The point runs from 0 to 264 and wraps round.
Symbols: j is +1; x is -9; o is +6.

Name the point of each row.
[ -6,  23,  21, -11,   1, -13,   2, -42,  28,  10, -13, -34,  -1,   0] -> 127
[ 10, -27, -13,  10,   0,   7, -40,  -1,   4, -16,  20,  11,  32, -28] -> 30
[-19,  53,  16,  19,  21,   8,  10,   3,  -9,   7,  -8, -12,  11,  20] -> 168
[  5,   3, -14,  -1, -45,  -6,  25,  35, -17, -10,   0,  17, -20,  -9] -> 233
[ 10,  -2,  20,   5, -20, -14, -10,  19, -29,  -9,   8,  33,   4, -40] -> 260
[-16,  20,  25, -13,  -9,  10,  20, -27,   8,   7,  -8, -46,   2,  16] -> 140
[  6,  37, -30,  18, -22, -12,  26,  12,  -6, -17,   1,  22, -20, -10] -> 217
[  7,  22, -22,   9, -35,  -6,  32,  16, -15, -16,   3,  19, -26, -11] -> 224
[ 13, -27, -16,  17,   2,  17, -36, -22,  -3, -10,  26,   6,  14, -26] -> 39
[  6, -30,  16, -11, -12,   3,  -1,  13, -27, -24,  17,  25,  19, -32] -> 8
[-14,  29, -19,   1,  15,   7,  40,  25,  -5, -20,  -3,   7,   5,  29] -> 191
[-21,  50,  17,  16,  16,   7,   4,   7,  -3,  12, -10, -20,  15,  23] -> 164
[-23,  30,  20,  -2,  -1,  12,   9,   7,   6,  13, -13, -41,  17,  30] -> 153
[-22,  43,  18,  10,  10,   8,   3,  10,   2,  14, -13, -28,  18,  27] -> 160
[ -9,  24,  24, -11,  -4,  -3,  11, -42,  18,   8, -10, -39,  -3,   3] -> 132
[-16,  32,  -8,   3,  21,  12,  43,  14, -14, -18,  -1,   4,   3,  27] -> 186
[  9, -14,  22,  -3, -15,  -6,  -3,  12, -32, -17,  14,  31,   9, -39] -> 1
[ 10, -52, -17,   5,   7,  23, -29,  -6,   2,  19,  10,  -8,  -9,  12] -> 61

From each start, follow one symbol. Which point do you reach?
Answers are names.
[-22,  24,  22,  -8,  -6,  13,  15,   0,   6,  12, -12, -45,  13,  28]
x 140
[  5,   3, -14,   0, -45,  -6,  26,  35, -17, -10,   0,  17, -20,  -8]
x 224
[ 13, -41, -17,  13,   1,  29, -24, -26,  -9,  -3,  26,  -3,  -2, -12]
x 39
[  6,  14, -20,   5, -39,  -5,  32,  21, -17, -15,   2,  18, -25, -10]
o 233
[-16,  34,  -6,   4,  21,  13,  42,  12, -15, -17,  -1,   4,   3,  26]
j 186
[  1,  42, -34,  19, -11, -14,  20,  19,   4, -17,  -3,  21, -11,  -2]
o 217
[-16,  47,   8,  14,  25,  13,  30,   1, -19,  -8,  -1,  -1,   3,  21]
x 168
[  5, -38,   2, -12,  -7,   5, -15,  18, -10, -24,  17,  17,  34, -24]
x 8
[-10,  23,  24, -12,  -5,   1,  14, -40,  15,   7,  -8, -41,  -2,   6]
o 140
[ 14, -27, -15,  17,   2,  17, -35, -23,  -3, -11,  26,   6,  14, -27]
x 30
[ -4,  15,  15, -16,   7, -22,  -6, -35,  38,  12, -18, -29,   1,   2]
o 127
[  6,  35, -28,  16, -24, -10,  27,  12,  -7, -18,   2,  22, -22, -11]
o 224
[  2,  42, -34,  19, -11, -14,  20,  19,   4, -17,  -3,  21, -11,  -2]
o 217
[-14,  30, -17,   1,  16,   9,  41,  23,  -7, -20,  -3,   7,   5,  29]
j 191
[-17,  52,  12,  18,  25,  11,  21,   0, -16,  -1,  -4,  -6,   6,  19]
x 164
[-18,  54,  15,  19,  22,   8,  12,   2, -10,   5,  -7, -11,  10,  20]
x 160
[ -6,  23,  20, -12,   2, -15,   0, -41,  30,  10, -14, -33,  -1,   0]
j 127
[-23,  32,  20,   0,   0,  11,   8,   9,   6,  14, -13, -39,  17,  30]
o 160
[ 11, -25, -14,  14,   1,   9, -40,  -9,   3, -14,  23,  10,  26, -29]
o 39
[  8,   4,  14,   7, -27, -20, -13,  32, -22,  -2,   1,  31,   2, -34]
o 260
[  8,   4,  13,   7, -28, -19, -14,  32, -22,  -2,   1,  32,   2, -34]
o 260
[ 14, -27, -16,  18,   2,  17, -35, -22,  -3, -11,  26,   6,  14, -27]
x 30
[  8, -12,  22,  -1, -16,  -7,  -4,  12, -32, -16,  13,  32,   8, -40]
j 1
[-20,  22,  23, -10,  -8,  13,  17,  -6,   6,  11, -11, -46,  11,  26]
o 153
[-16,  34,  -6,   4,  21,  13,  42,  12, -15, -17,   0,   4,   3,  27]
o 191
[-21,  47,  18,  14,  13,   7,   3,  10,  -1,  13, -12, -24,  17,  25]
o 168
[-23,  40,  19,   7,   6,   8,   3,  11,   3,  14, -13, -32,  18,  28]
o 164
[-19,  53,  16,  18,  19,   8,   8,   4,  -7,   8,  -9, -14,  12,  21]
j 168
[ 13, -41, -16,  12,   1,  29, -24, -26,  -9,  -3,  26,  -3,  -2, -13]
x 39
[ -8,  24,  23, -11,  -3,  -5,   9, -43,  20,   8, -10, -38,  -3,   2]
j 132
